In the rows, 128 means zero.
Known rows:
[105 160 165 176 112  89 143 146 114 197 122 130 117 123 126 154 168  97
  97  88 126 123 132 117 151 127 154  91  94 145 124 154 158 195 131 108] : J835
[126 169 151 146 115  98 172 159  68 197 118 177 168 165 116 162 123 134
 119 113 121 151 123 126 127 128 127 131 105 136 129 143 179 186 111  89] : J977
[129 152 172 162 117  87 142 144  99 197 145 150 154 134 112 160 133 117
 125 100 136 136 111 119 169 124 200  99  90 144 127 154 161 187 120 101] : J340
[ 95 170 143 152 118  94 125 160 105 181 156 144 118 133  81 156 119  93
 111 112  83 134 101 132  98 131 132  90 111 146 128 162 150 181 137 131] : J332
[ 90 174 136 146 137  85 157 163  80 194 160 150 148 160 105 163  92 127
 131  98 100 159 118 132 114 151 160  93 132 137 146 124 156 158  79 146] : J876
[106 165 150 156 105  87 152 162  82 190 119 155 145 134 125 151 140 119
 102 111 127 140 120 125 149 118 128 111  94 126 128 153 165 198 112  88] : J960
[ 89 154 165 181 103  84 140 149 127 182 128 132 111 108 130 146 173  83
  97 102 113 120 138 122 163 140 139  87  89 134 133 153 152 200 120 105] : J845
[ 93 187 129 137 136 103 152 165  91 199 172 140 162 143  84 132  76  92
 112  98 104 159  85 127 122 122 163 103 111 155 170 153 166 169  85 136] : J116
[109 174 155 167  89  85 144 156  99 178 117 146 129 115 125 159 164 118
 101 107 126 128 132 124 160 112 128 104  78 135 118 146 164 209 119  94] : J708
[ 98 155 162 168 131  88 160 158 100 199 130 150 132 138 123 152 141 100
 110 104 120 134 129 121 143 142 150 103 101 138 138 150 169 186 120 103] : J856
[ 94 154 129 174 102  65  98 163  84 180 164 132  99 118 120 169 125  97
 109  62 122 103 111 153 158 122 167  80 121 121 127 124 141 204 114 136] : J11
[108 182 143 166 108 106 125 152 104 190 173 129 134 125  91 151  98  94
 107  65 111 140  80 154 150 106 158  95 106 141 136 133 168 206 128 131] : J360
[100 129 152 201 111  93 149 136  99 201 117 145 130 163 114 142 119  92
  99  77 130 124  97 150 169 147 134  90 128  97 121 152 158 215 127  88] : J543
[ 97 179 137 175  92  89 142 129  99 181 138 121 121 132 109 166 141 109
  99  72  99 130 132 137 124 131 128  81 117 138 121 123 152 191  99 144] : J625
[ 85 167 144 162 116  85 138 177  79 185 118 154 128 129 124 149 141 117
  92 107 138 137 122 134 145 118 117 111  95 114 126 143 166 203 123  84] : J580
[107 165 170 148 141  85 147 173 103 199 144 151 134 128 122 161 148 116
 124 107 121 142 138 107 139 128 173 109  87 158 139 141 171 177 129 107] : J593
[133 173 157 142  98  93 164 155  87 188 122 166 172 142 114 165 139 133
 125 120 119 148 123 110 146 123 152 114  89 155 133 156 175 175  95  93] : J935
[ 93 180 140 142 113  92 125 160  96 175 139 153 120 124  87 162 121 103
 104 117  79 138  94 140  99 122 109  98  99 148 128 164 149 184 123 133] : J109
[ 93 164 152 156 124  88 154 161  96 193 120 157 133 134 131 152 147 110
 109 116 114 139 124 122 142 136 123 109  95 138 142 154 167 188 111 105] : J470
[113 190 137 133 131  95 168 151  69 197 141 167 153 176 111 189 101 150
 130  92  96 164 129 143  94 140 133 123 127 160 131 109 175 158  99 144] : J80

Facts:
J410 (σ 707) (τ e)
J750 (σ 413) (δ J672 J76 J720 J12 J48) (τ a)
J50 (σ 423) (τ d)
J877 (σ 858) (τ b)
J411 (σ 413) (τ b)
J204 (σ 43) (δ J117 J792) (τ a)
J599 (σ 423) (δ J528 J330 J218) (τ b)
J810 (σ 707) (δ J845) (τ a)
J792 (σ 423) (τ f)
J203 (δ J528 J857 J267 J543 J103)
J708 (σ 423) (τ a)
J580 (σ 423) (τ a)
J959 (σ 423) (δ J981 J792 J209) (τ c)
J544 (σ 423) (τ a)
J376 (σ 43) (τ a)
J532 (σ 423) (τ c)
J598 (σ 423) (τ a)
J373 (σ 413) (δ J411 J899 J903 J135 J249 J845) (τ a)
J729 (σ 413) (τ b)
J249 (σ 423) (τ d)
J211 (σ 43) (δ J857 J103 J335) (τ d)
J30 (σ 413) (τ c)
J672 (σ 423) (τ a)
J953 (σ 43) (δ J471 J651 J11) (τ f)
J321 (σ 423) (τ a)
J288 (σ 423) (δ J754 J762 J792 J434) (τ e)
J87 (σ 423) (τ b)
J802 (σ 423) (τ c)
J832 (σ 707) (δ J153 J64 J508 J792) (τ a)
J124 (σ 858) (τ a)
J76 (σ 858) (τ b)
J808 (σ 423) (δ J564 J543 J346 J16 J781 J765 J12) (τ a)
J704 (σ 43) (τ a)
J625 (σ 43) (τ d)
J14 (σ 423) (τ b)
J231 (σ 423) (τ a)
J555 (σ 858) (δ J553 J392 J846 J406 J87) (τ c)
J717 (σ 707) (τ a)
J977 (σ 423) (δ J672 J394 J877) (τ a)
J318 (σ 423) (τ b)
J125 (σ 43) (δ J544 J249 J762) (τ a)
J254 (σ 423) (δ J777 J164) (τ c)
J335 (σ 413) (τ a)
J528 (σ 43) (τ a)
J694 (σ 423) (δ J11 J754 J811) (τ d)
J299 (σ 423) (τ f)
J262 (σ 858) (τ c)
J311 (σ 423) (τ a)
J53 (σ 423) (τ b)
J470 (σ 423) (τ f)
J910 (σ 413) (τ a)
J133 (σ 423) (δ J651 J835 J921 J802) (τ c)
J406 (σ 707) (τ b)
J699 (σ 423) (δ J672 J526 J301) (τ f)
J115 (σ 413) (τ a)
J417 (δ J30 J376)
J524 (σ 43) (δ J777 J236 J839 J329 J802 J904) (τ a)
J857 (σ 423) (τ a)
J835 (σ 423) (τ e)
J48 (σ 423) (τ a)
J218 (σ 423) (τ a)
J64 (σ 423) (τ a)
J394 (σ 707) (τ g)
J361 (σ 423) (τ b)
J346 (σ 423) (τ a)
J521 (σ 423) (τ b)
J268 (σ 423) (τ a)
J720 (σ 423) (τ f)
J360 (σ 413) (τ c)
J839 (σ 858) (τ a)
J846 (σ 858) (τ b)
J620 (σ 423) (τ b)
J116 (σ 413) (δ J857 J754 J717 J218) (τ g)
J921 (σ 43) (τ a)
J301 (σ 423) (τ a)
J719 (σ 707) (τ a)
J538 (σ 43) (τ a)
J564 (σ 423) (τ b)
J754 (σ 488) (τ a)
J504 (σ 858) (τ d)
J929 (σ 488) (τ a)
J11 (σ 488) (τ c)
J651 (σ 423) (τ b)
J327 (σ 707) (δ J553 J777 J16 J933 J115 J434 J376) (τ a)
J508 (σ 858) (τ a)
J109 (σ 858) (τ f)
J543 (σ 423) (τ c)
J876 (σ 43) (δ J981 J620 J765 J330) (τ b)
J408 (δ J236 J625 J961 J598 J301)
J559 (σ 413) (τ a)
J954 (σ 423) (τ a)
J164 (σ 423) (τ a)
J307 (σ 858) (τ e)
J348 (σ 423) (τ d)
J80 (σ 43) (δ J543 J145 J231 J329 J394 J455 J214 J115) (τ f)
J773 (σ 43) (τ b)
J65 (σ 423) (δ J620 J394 J268 J811 J87 J115) (τ e)
J856 (σ 423) (τ b)
J593 (σ 423) (δ J651 J879) (τ b)
J145 (σ 43) (τ b)
J380 (σ 858) (δ J839 J164 J651 J474 J899 J262 J138) (τ d)
J526 (σ 43) (τ f)
J340 (σ 423) (δ J773 J845) (τ c)
J503 (σ 423) (δ J839 J222 J929) (τ a)
J845 (σ 423) (τ b)
J743 (σ 858) (δ J559 J564 J954 J218) (τ d)
J904 (σ 423) (τ a)
J136 (σ 423) (δ J651 J311 J708 J135 J904) (τ a)
J935 (σ 423) (δ J14 J12 J249 J802) (τ a)
J448 (σ 43) (τ c)
J329 (σ 423) (τ f)
J727 (σ 43) (τ b)
J781 (σ 423) (τ a)
J103 (σ 423) (τ c)
J684 (σ 413) (δ J580 J30 J434) (τ a)
J18 (δ J299 J670 J904)
J603 (σ 858) (δ J361 J933 J879 J792) (τ a)
J471 (σ 423) (τ a)
J215 (σ 423) (δ J348 J318 J394 J321 J811 J727 J361) (τ b)
J879 (σ 423) (τ a)
J153 (σ 423) (τ a)
J553 (σ 707) (τ e)
J981 (σ 423) (τ c)
J332 (σ 858) (τ b)
J536 (σ 413) (δ J222 J532 J124 J942) (τ a)
J330 (σ 707) (τ g)
J474 (σ 423) (τ a)
J811 (σ 423) (τ a)
J222 (σ 423) (τ a)
J777 (σ 858) (τ a)
J138 (σ 858) (τ d)
J455 (σ 423) (τ a)
J747 (σ 43) (δ J538 J329 J16 J268 J214 J521 J406) (τ a)
J242 (σ 858) (δ J538 J299) (τ b)
J214 (σ 423) (τ a)
J135 (σ 43) (τ e)
J12 (σ 413) (τ b)
J960 (σ 423) (τ a)
J492 (σ 423) (δ J53 J929 J115) (τ b)
J765 (σ 413) (τ c)

Rows:
No name comes twice in this set of rows, the named rows included.
[ 96 158 163 144 171  78 146 184  78 213 142 150 148 144 117 149 119 120
 117 104 144 143 117 108 135 129 189 117  98 142 152 154 160 163 116 102]	J288
[ 95 160 155 164 121  88 155 154  92 202 120 148 136 142 121 148 146 105
 101 102 126 136 125 120 142 133 149 108 101 140 136 159 163 184 117  98]	J50
[145 160 176 159 120  89 140 148  99 207 145 155 154 141 108 174 136 127
 131  95 133 137 117 114 161 117 206 107  89 155 124 147 168 179 133 102]	J133
[113 159 168 150 143  99 166 160  87 209 132 170 142 162 118 166 130 116
 127 103 120 151 137 120 124 142 155 122 114 158 135 136 179 171 135 102]	J492
[136 206 144 135  89  91 145 150  74 184 146 152 153 143 105 194 123 158
 131  91 103 149 137 130 111 113 144 108 103 168 114 106 176 172  96 144]	J524
[ 93 181 131 148 121  84 155 148  79 197 151 141 161 152  97 160  96 126
 124  92 105 155 110 125 121 139 159  88 125 135 150 145 144 160  64 149]	J211
[ 76 177 127 144 109  80 104 189  82 168 145 138 113 107  90 147 115 108
  94 120 107 130  88 141 108 103 111  95  93 119 126 160 142 198 128 114]	J508
[ 94 194 138 164  74  84 124 155  95 168 137 130 120 113 112 173 141 128
  99  90 106 132 128 139 138 112 123  84  96 134 117 124 155 201  93 137]	J921
[ 88 158 138 169 101  84 157 157  90 180 111 153 146 141 125 135 134 107
 101 111 124 141 105 130 158 132 110 101 103 108 135 167 157 205  94  87]	J954
[113 154 157 146 160  93 170 167  73 228 128 169 149 185 115 167 115 124
 125  87 132 150 126 125 111 137 170 136 127 151 137 138 174 167 139 100]	J65

The same objects again, as new rows of numbers:
Known rows:
[138  94 243 101  78 160 161 102 149 164 150 165 175 157 127 135  82 212
 167  76 102 140 156 115 171 145  93 122  82 125] : J136
[125 104 113 110 151 108 108 153 127 127 141 127 127 131 127 121 117 118
 123 153 129 132 134 124 120 119 141 112 155 119] : J762
[159 101 143 110 143 129 139 161 168  94 126 121 109 148 150 145 125 100
 126 165 157 160  94 148 142 132 134 140 116 136] : J532
[100 141 129 121 139 132 149 135 118 138 115 100 110 145 142 146 124 129
 106 139 133 122 101 154 156 117 135 116  97 145] : J856
[121  85 245  74 102 139 181 104 155 172 148 160 138 156 142 145  69 241
 163  90  72 132 168 132 159 181 102 109  40 153] : J593
[158 157 156 162 129 149 156 112 120 138 113 144 115 136 157 135 151 140
 113 127 129 160 161 105 123 110 141 157 138 109] : J699
[107 135 139 122 130 143 139 126 105 131 132 100 137 145 130 123 132 109
 131 132 135 133  94 116 145  98 136 124 127 130] : J321
[122 158 121 142 112 152 105 127 120  88  98 106 120 110  64  89 142 122
 155  95 109 129 106 141 116 140 118 140 123 112] : J538
[111 134 136 127 115 145 134 118 108 129 132 115 146 126 142 124 134 108
 129 119 130 122 109 113 136 113 131 141 121 125] : J929
[116  94 116  95 155 110 108 153 125 123 140 120 121 128 124 116 114 115
 129 160 122 130 124 120 115 119 149 111 150 125] : J117
[110 131 137 122 130 139 137 129 106 132 131 102 137 148 130 122 132 111
 132 133 132 134  96 114 143  99 139 116 125 131] : J580
[151 114 166 119 111 135 131 113 149 134 141 170 152 110 139 141 117 148
 136 101 121 128 169 124 123 143 116 154 116 117] : J18
[160 176 125 174 130 119 152  72 105 125 119 142 124 104 129 137 177 127
 161  65  86 142 157  70  67 178 115 147 116 138] : J327
[126 144 116 140 124 139 129  82  94 129 117 126 146  96 168 131 159  94
 125 106 133 119 129 104 106 111 127 163 115 135] : J115
[133 128 121 125 130 134 118 126 128 117 134 136 132 104 138 134 139  97
 118 131 142 125 133 126 114 120 138 155 133 119] : J16
[158  84 157  97 126 129 141 150 174  95 137 142 119 134 160 140 118 118
 135 155 139 150 112 141 135 156 122 148 106 132] : J11
[177  57 117  90 210  29 149 164 156 136 139 132  69 197 177 130 130 145
 167 181  65 195 148  83  72 169 154  58 158 167] : J959
[ 87 112  80 107 126 101  94 134 113 119 140 133 128  69 151 114 106 139
  78 151 142  68 127 146 138 152 104 130 126 134] : J76
[156 133 164 146 104 129 152 113 134 162 123 150 164 169 139 142 128 167
 139  84 126 136 151 117 165 120 100 117 137 128] : J935
[147 122  63 160 114  97 101 122 155 162 172 191 146  79 138 142 134 114
 109 162 141  83 206 122  77 148 134 150 179 127] : J743

Rows:
No name comes twice in this set of rows, the named rows included.
[113 126 114 125 138 105 129 122 102 138 130 111 128 146 150 124 140 116
 134 131 110 131 119  95 119 116 138 110 144 132]	J754
[163 120 117 124 132 135 101 165 181  52  96 124  93 114  77 106 132 114
 155 136 129 159 102 176 112 167 122 147 122 120]	J448
[105 122 108 114 137 114 118 137 119 139 114 119 128 130 138 130 109 145
  94 136 157 106 116 163 165 112 119 105 114 141]	J411
[151 149 110 153 121 104 101 135 139 123  88 135 126 152  62  94 134 170
 168  77  92 141 148 135 119 144 105  92 165 113]	J125
[137  69 175 106  66 148 116 110 190 172 206 226 176  73 116 132  61 196
 145 136 120  79 223 141 119 184 103 155 115 121]	J380
[136 180  85 158 143  99 123 119 129 116  71 120  82 121 100 118 159 148
 145  85  81 135 146 154  91 169 122 124 118 140]	J876
[128 113 111 114 152 112 115 135 121 127 140 131 121 121 139 126 132 107
 131 144 117 134 135 111  99 128 147 127 146 128]	J434
[128 133 167 134 122 169 144 136 117 124 130 122 113 134 135 124 122 141
 109 158 138 151 128 120 140 107 146 148 127 106]	J299
[134 147 161 143 122 172 153 121 115 120 124 123 113 117 144 129 137 128
 109 145 138 151 133 116 130 108 146 163 122 104]	J329
[149 192 122 177 103 146 126  82 124  98  82 131 126  96  98 112 173 116
 166  49  88 137 146 120  84 161 116 177 110 124]	J747
[121 164  87 149 125 116 100 161 149 109  71 112 103 136  52 105 121 160
 122 107 129 116 115 197 153 138 108  97 135 118]	J773
[145 139 120 146 123 121 130  93 112 147 115 145 157 123 158 131 147 125
 127  95 138 122 143 107 126 114 115 137 135 133]	J750
[111 101 104 116 123 128  90 144 108 105 151 143 122  63 140  90 104 146
  82 176 146 100 148 108 118 136 123 149 166  93]	J109

Now the same objects, written a new way:
Known rows:
[137  93 123 100  86 161 118 136 120 147 120 127 144 125 133 158 123 138
 134 134 127 114 110  90 149 132 124 134 125 124 136 138 116 106 123 137
 131 149 119] : J704
[137 151 127 121 132 105 112 132 115 138 103 120 116  90  93 143 145 116
 121 141 126 128  92 126 118  83 103 120 128 133  87 117 143 135 135 110
  99  90 157] : J318
[139 151 127 128 129 107 105 134 122 133  98 121 116  93  92 143 140 119
 121 143 128 130 100 125 127  82 104 122 125 136  92 120 149 142 129 111
  98  85 157] : J14
[101 169 160 159 148  93 137  96 148  77 172 130 115 114 171 125 109 124
 117 159  98 155 173 159  96 185 119 110 135 124 142 156 113 141 155 148
 161 134 141] : J503
[160  56 121 115  93 161 133 134 114 151 148 157 133 163 112 158 117 179
 161 103 120 113 117 110 165 166 149 126 119 158 154 131 122 121 121 119
 139 142  93] : J839
[117 206 160 156 186  58 158  93 125 107 148 118 105  90 143 131 150 134
 104 133  96 142 134 180  63 156 114 113 109 146 128 147 110 159 186 129
 103 131 158] : J492
[133  87 109 115 133 153 156 140 112 140 125 124 147 141 118 136 137 143
 140 103 144 121 114 138 150 127 124 124 128 134 125 106 134 109 128 135
 132 143 129] : J16
[104 135 107 115 122 147 128 142 122 130 129 103 120 105 137 129 123  95
 128 151 118 129 113 120 132  93 113 138 137 103 101 132 135 112 121 158
 148 127 136] : J218
[175  95 122 114 129 132 139 136 100 180 114 145 131 143  81 156 154 184
 148  81 127  99  83 120 141 123 147 138  93 180 147 125 131 141 139  97
  76 132 103] : J877
[105 128 109 118 120 142 135 138 121 124 138 107 115  99 133 140 123 103
 131 155 108 134 114 129 136 108 105 128 137 109  97 126 133 112 130 153
 156 122 141] : J672
[126 131 111 135 119 135 136 146 126 163 164 133  99 132 116 128 130 120
 151 133 108 122 103 119 136  95 129 139 141 124  95 112 146 150  98 136
 162 121 102] : J765
[131  94 112 104 110 149 117 132 125 127  67 112 140 120 111 146 149 158
 122 101 125 113 109 120 150 131 123 132 112 127 135 126 102 102 144 111
  85 131 141] : J526
[137 156 127 123 135 107 117 134 117 138  97 114 117  92  95 142 147 115
 121 140 122 127  93 128 120  78 104 125 122 137  92 118 145 137 137 117
  97  94 156] : J564
[125 130 112 131 114 132 135 142 126 161 168 136 101 137 117 124 130 119
 152 132 111 123 103 117 130  98 133 136 145 121  95 113 143 148  98 132
 164 119 101] : J30
[109 119 107 124 134 127 125 130 127 101  89 103 111  98 109 132 147 130
 121 122 112 135 115 155 138 111 100 114 135 111  89 106 118 105 142 118
 110  92 163] : J329
[110 119 111 126 129 128 114 129 132  96  82 106 114 103 107 126 141 127
 119 126 118 137 122 147 140 110 108 117 135 113  96 110 122 110 133 115
 108  89 160] : J299
[135 153 124 120 136 104 124 132 113 139 107 116 114  88  94 144 147 120
 118 139 117 127  90 132 117  86 102 122 126 137  86 116 140 134 140 116
 100  94 158] : J87
[141  88 115 127 123 162 130 150 125 130 108 129 150 148 119 132 127 137
 142 108 152 128 124 124 167 112 132 130 123 137 138 115 152 117 109 132
 127 132 125] : J903
[141  97 126 132 134 122 144 144 126 136  81 106 154 122 114 111 143 170
 106  97 169 142  93 140 147 117 101 125 101 130 118  94 144 109 123 115
  94  77 116] : J410
[139  85 114 118 126 153 142 142 117 135 117 129 148 147 115 133 133 141
 140 106 152 124 116 130 158 122 128 123 132 137 128 110 140 112 116 129
 130 134 125] : J961

Rows:
No name comes twice in this set of rows, the named rows included.
[125 141 149 159 171 115 160 107 139 101 149 134 147 154 162 116 126 150
 127 104 136 141 167 168 115 185 145 116 114 150 174 143 119 141 150 139
 129 162 122]	J408
[137 100 124 128 141 123 156 142 121 139  87 106 151 119 115 113 147 171
 108  96 165 140  89 144 138 121  99 122 101 128 116  91 139 106 132 116
  95  83 120]	J553
[135  93 123 102  88 159 127 135 119 145 125 124 140 122 135 162 125 142
 136 133 120 112 108 101 147 137 120 132 122 126 135 138 113 106 131 141
 135 153 120]	J538
[167 118 125 119 152 115 144 140 104 161 110 128 149 109  95 142 142 136
 118 116 153 127  99 133 128 110 112 116 102 162 111 114 162 121 139 112
  92 105 141]	J406
[141 187 136 184 141 138  53 180 171 109  46  97 126  98 102 128 120  99
 136 145 129 151 135 104 179  25 126 172  77 155 149 169 210 174 103 154
  75  99 149]	J845
[147 119 190 159 108  77  88  68 168  52 107 170 138 149 142 135 116 191
 106 119 131 150 198 144 117 252 135  86 136 145 185 148  82 145 153  67
 101 105 151]	J953
[170 120 172 146  84  73  66 104 143  90 111 174 115 109  77 157 113 147
 120 165 136 151 136 120 135 148  95  75 161 147  93 111 146 149 115  62
 117  34 177]	J651
[103 152 138 139 176 100 186  93 122 105 122 102 127 106 165 139 160 178
 106  88  81 121 141 187  89 202 126 123  89 139 169 149  61 120 211 137
  93 184 140]	J80
[117 123 132 138 109 107 113 129 143 103  78 104 117 102 109 120 142 158
 108 129 139 145  96 136 138 102  88 117 130 105  97  93 124 125 120 109
 103  55 140]	J835
[141 102 146 137  92 128 105 138 146 119  58 110 142 120 115 139 144 193
 115 105 145 126  97 110 161 120 106 135  99 125 146 117 117 125 125 111
  80  95 119]	J135

